Here is a tiny trained network, its code and every weight. The questions are about switching its units off for an input and a class, where a switched-off unit gives its printed mean instead of its output.

import numpy as np


def w(rows, s, z=0):
    codes = np.array(rows[::2]) - 128.0
    scale = np.full(codes.shape[1], s)
    scale[-1] = z or s
    return codes * scale


def norm(h):
    return h / np.sqrt((h * h).mean(-1, keepdims=True) + 1e-5)


def f(y):
    return y / 2 * (1 + np.tanh(0.7978845608 * (y + 0.044715 * y**3)))


def log_softmax(a):
    a = a - a.max(-1, keepdims=True)
    return a - np.log(np.exp(a).sum(-1, keepdims=True))


def net(x, mask):
    res = np.array(x, float).reshape(1, 5) / 4 @ E
    u = 0
    for l in range(2):
        y = f(norm(res) @ A[l][:, :-1].T + A[l][:, -1])
        res = res + np.where(mask[u : u + 10], y, B[l][:, -1]) @ B[l][:, :-1]
        u += 10
    return log_softmax(norm(res)[-1] @ U[:, :-1].T + U[:, -1])


A, B = {}, {}
E = w([
[59,95,161,68,134,92],'x0',
[129,127,129,128,128,129],'x1',
[128,128,127,127,128,127],'x2',
[147,141,108,81,2,79],'x3',
[176,37,105,127,152,48],'x4',
],0.0083)
A[0] = w([
[148,115,85,137,224,198,83],'0.n0',
[192,170,37,159,82,149,145],'0.n1',
[157,129,115,189,230,184,82],'0.n2',
[98,190,177,116,176,194,32],'0.n3',
[148,157,106,88,141,146,120],'0.n4',
[217,78,125,129,152,72,206],'0.n5',
[72,214,188,82,210,81,1],'0.n6',
[160,48,152,138,232,125,25],'0.n7',
[77,116,200,112,254,117,14],'0.n8',
[78,105,177,126,216,219,31],'0.n9',
],0.0095,0.0045)
B[0] = w([
[135,197,135,201,176,105,204],'0.n0',
[181,54,135,97,119,215,234],'0.n1',
[94,245,179,205,97,91,233],'0.n2',
[233,17,107,94,84,24,196],'0.n3',
[89,180,155,112,150,140,131],'0.n4',
[80,168,51,191,130,72,254],'0.n5',
[145,59,156,97,21,135,158],'0.n6',
[102,220,114,163,184,213,202],'0.n7',
[105,35,14,46,90,186,203],'0.n8',
[188,50,169,2,103,20,213],'0.n9',
],0.0083,0.0059)
A[1] = w([
[109,74,140,103,186,102,94],'1.n0',
[96,165,192,78,90,207,154],'1.n1',
[56,100,74,92,211,192,2],'1.n2',
[153,201,251,106,122,181,69],'1.n3',
[73,149,149,67,110,96,159],'1.n4',
[127,121,122,158,192,121,75],'1.n5',
[197,170,209,138,141,71,28],'1.n6',
[78,123,151,86,121,99,152],'1.n7',
[194,143,93,165,103,99,79],'1.n8',
[70,97,101,105,147,73,104],'1.n9',
],0.015,0.008)
B[1] = w([
[83,148,129,147,56,68,159],'1.n0',
[147,184,159,154,143,198,248],'1.n1',
[140,62,11,197,95,254,167],'1.n2',
[103,32,77,59,100,38,210],'1.n3',
[104,120,155,156,187,119,255],'1.n4',
[131,139,149,159,91,131,159],'1.n5',
[186,50,26,73,151,193,176],'1.n6',
[69,166,120,155,96,93,223],'1.n7',
[151,114,120,84,200,129,218],'1.n8',
[132,85,177,82,71,174,232],'1.n9',
],0.016,0.0055)
U = w([
[237,37,44,64,181,67,253],'0',
[36,39,222,54,43,12,164],'1',
[139,222,94,253,209,70,177],'2',
[43,33,14,205,58,220,17],'3',
[231,191,208,66,35,250,83],'4',
[22,233,247,170,120,155,59],'5',
],0.02,0.0061)

Each question gives the input, the list of numbers given to net, and the class t.
The units are the neurons (one row each of A and B). Each row of codes is followed by its name. A weight is (code - 128) times the scale printed after its matrix; where a second scale follows, it is the last column's (A, B and U).
mask holds one flag per neuron, layer by layer. A switched-off neuron (its flag False) gives its mean, the last column of its row in B, instead of its output. The means were averaged over made-up inputs and are rounded, as every weight is.
A unit's drop is (log p(t) with every unit on - log p(t) with that unit switched off) / (log p(t) with every unit on - log p(t) with every unit switched off).
The circuit of an input: a set's keep is (log p(t) with only the set's units on - log p(t) with every unit switched off) / (log p(t) with every unit on - log p(t) with every unit switched off). Starting from the 12 units with the biggest drops (on a tie, the unit counted first), units are removed one at a time, each time the one whose removal leaves the highest keep (on an exact tie, the one counted first), for as long as the keep stays at least 0.8.
units of the circuit, in order: the units of the circuit, biggest drop first
k most important neurons: the k neurons with the biggest drops, biggest first
k most important neurons of layer l: the k neurons of layer l with the biggest drops, biggest first
drop of u: that unit's drop, to one decimal
input [-2,-1,-7,7,0], class 4: 3 most important neurons => (0.n3 0.n1 1.n3)
input [-1,1,0,-3,0], class 0: units of the circuit, in order => (0.n9)
input [4,-6,3,-7,1], class 3: 3 most important neurons => (0.n7 1.n2 0.n8)
input [1,0,4,1,-7], class 5: 3 most important neurons of layer 0 => (0.n0 0.n2 0.n1)
input [-4,0,-3,-6,1], class 2: 2 most important neurons of layer 0 => (0.n0 0.n7)
input [-1,-2,-5,6,0], class 4: 3 most important neurons of layer 0 => (0.n3 0.n1 0.n5)
input [7,3,3,0,4], class 3: 2 most important neurons => (1.n2 0.n9)
input [1,1,2,4,5], class 1: 2 most important neurons of layer 0 => (0.n7 0.n1)
input [0,8,5,-3,2], class 2: 3 most important neurons of layer 0 => (0.n2 0.n0 0.n7)
input [2,-7,-4,6,7], class 1: 2 most important neurons => (1.n9 1.n6)
input [0,-2,1,-7,4], class 2: 3 most important neurons => (0.n2 0.n0 0.n7)
input [0,4,1,7,-1], class 4: 3 most important neurons of layer 0 => (0.n1 0.n2 0.n9)
input [1,-1,-2,-5,-3], class 1: 2 most important neurons => (0.n9 0.n8)
input [0,-8,0,8,1], class 0: units of the circuit, in order => (1.n8)
input [-6,-1,4,6,0], class 4: 3 most important neurons => (0.n1 0.n3 1.n3)
input [2,5,0,3,-6], class 5: 2 most important neurons => (1.n1 0.n2)
input [1,2,0,-5,-8], class 1: 2 most important neurons of layer 0 => (0.n9 0.n8)
input [2,7,-6,5,-6], class 5: drop of 1.n1 => 2.1
input [-8,-4,8,-3,-7], class 0: drop of 0.n8 => 0.0
input [2,-2,-2,6,7], class 1: units of the circuit, in order => (1.n6)
input [5,-2,-8,6,-8], class 5: drop of 1.n1 => 1.6
